Below are the code and all the weights of a small trained network. Each question names an input and a class and asks about switching units off, where a switched-off unit gives its printed mean instead of its output.

import numpy as np


def w(rows, s, z=0):
    codes = np.array(rows[::2]) - 128.0
    scale = np.full(codes.shape[1], s)
    scale[-1] = z or s
    return codes * scale


def f(y):
    return y / 2 * (1 + np.tanh(0.7978845608 * (y + 0.044715 * y**3)))


def log_softmax(a):
    a = a - a.max(-1, keepdims=True)
    return a - np.log(np.exp(a).sum(-1, keepdims=True))


def net(x, mask):
    res = np.array(x, float).reshape(1, 3) / 4 @ E
    y = f(res @ A[0][:, :-1].T + A[0][:, -1])
    res = res + np.where(mask, y, B[0][:, -1]) @ B[0][:, :-1]
    return log_softmax(res[-1] @ U[:, :-1].T + U[:, -1])


A, B = {}, {}
E = w([
[137,20,122,171,84,53],'x0',
[109,63,126,2,85,214],'x1',
[215,115,46,120,199,135],'x2',
],0.011)
A[0] = w([
[161,50,132,200,97,134,111],'N0',
[140,53,115,139,113,78,117],'N1',
[94,194,84,112,216,220,155],'N2',
[130,66,126,128,121,79,222],'N3',
[151,80,89,60,101,154,114],'N4',
[55,117,194,140,171,154,231],'N5',
[140,123,144,181,136,60,95],'N6',
[119,191,145,138,173,183,107],'N7',
[78,144,197,133,60,124,76],'N8',
[189,96,123,130,185,152,111],'N9',
[139,76,110,60,46,212,141],'N10',
[167,85,71,134,172,177,131],'N11',
[106,48,127,82,133,151,100],'N12',
[153,116,5,141,202,138,90],'N13',
[118,80,105,40,192,121,101],'N14',
[127,102,110,48,82,191,170],'N15',
[212,125,74,141,118,149,168],'N16',
[215,185,86,163,135,66,118],'N17',
[171,165,124,208,189,94,102],'N18',
[123,173,131,205,138,78,124],'N19',
[154,70,125,129,83,163,247],'N20',
[16,157,223,139,69,111,118],'N21',
[99,34,64,125,116,61,104],'N22',
[147,216,142,101,126,153,89],'N23',
],0.011)
B[0] = w([
[165,123,227,116,182,189,180],'N0',
[149,129,216,154,181,187,184],'N1',
[184,137,157,163,164,181,235],'N2',
[183,164,109,199,164,167,220],'N3',
[89,180,163,95,84,90,195],'N4',
[196,115,50,233,144,86,222],'N5',
[91,167,171,82,134,143,181],'N6',
[165,113,231,111,178,149,178],'N7',
[59,10,184,71,99,139,177],'N8',
[124,2,82,95,81,128,164],'N9',
[126,189,146,113,126,89,246],'N10',
[145,63,104,166,83,115,183],'N11',
[60,205,193,58,142,80,180],'N12',
[117,46,150,137,85,99,194],'N13',
[79,109,223,75,70,33,175],'N14',
[157,175,151,153,82,123,243],'N15',
[189,78,91,172,95,83,193],'N16',
[94,139,139,125,85,90,206],'N17',
[86,175,182,128,81,106,213],'N18',
[70,232,135,104,74,105,210],'N19',
[163,186,108,213,137,115,233],'N20',
[144,17,118,194,88,97,230],'N21',
[156,115,198,104,184,225,193],'N22',
[127,83,219,85,176,211,169],'N23',
],0.0088,0.013)
U = w([
[66,198,138,128,86,91,92],'0',
[146,115,163,144,223,206,119],'1',
[114,32,93,154,74,101,154],'2',
[179,183,8,191,169,113,254],'3',
[68,90,104,100,141,145,58],'4',
[57,80,85,99,147,149,72],'5',
],0.015,0.0056)

Each question gives the input, the list of numbers given to net, and the class t.
The units are the neurons (one row each of A and B). Each row of codes is followed by its name. A weight is (code - 128) times the scale printed after its matrix; where a second scale follows, it is the last column's (A, B and U).
mask holds one flag per neuron, in row order. A switched-off neuron (its flag False) gives its mean, the last column of its row in B, instead of its output. The means were averaged over made-up inputs and are rounded, as every weight is.
A unit's drop is (log p(t) with every unit on - log p(t) with that unit switched off) / (log p(t) with every unit on - log p(t) with every unit switched off).
The circuit of an input: a set's keep is (log p(t) with only the set's units on - log p(t) with every unit switched off) / (log p(t) with every unit on - log p(t) with every unit switched off). Starting from the 12 units with the biggest drops (on a tie, the unit counted first), units are removed one at a time, each time the one whose removal leaves the highest keep (on an exact tie, the one counted first), for as long as the keep stays at least 0.8.
circuit, biggest first: the units of the circuit, biggest drop first
unit that matters most: the unit with the biggest drop
k most important neurons: the k neurons with the biggest drops, biggest first
drop when u is switched off: that unit's drop, to one decimal
input [3,-3,-5], class 2: unit that matters most -> N21
input [1,-1,3], class 3: 2 most important neurons -> (N21; N8)
input [-3,-6,7], class 2: 3 most important neurons -> (N13; N9; N16)
input [3,2,3], class 3: circuit, biggest first -> (N8; N20)
input [7,-6,-4], class 1: 4 most important neurons -> (N0; N22; N1; N3)
input [-8,8,8], class 0: 4 most important neurons -> (N14; N4; N10; N15)
input [3,-2,-5], class 2: 2 most important neurons -> (N21; N8)
input [8,-8,-2], class 0: 3 most important neurons -> (N19; N18; N17)
input [7,-8,7], class 0: 2 most important neurons -> (N19; N18)
input [-8,-8,8], class 0: 2 most important neurons -> (N18; N17)
input [6,6,3], class 0: 2 most important neurons -> (N4; N12)
input [7,0,0], class 1: drop when N16 is switched off -> 0.0
input [3,0,1], class 3: drop when N23 is switched off -> 0.3
input [2,-5,-8], class 2: circuit, biggest first -> (N21)
input [-1,-3,1], class 3: drop when N14 is switched off -> 0.6
input [2,-4,5], class 2: drop when N13 is switched off -> 0.4
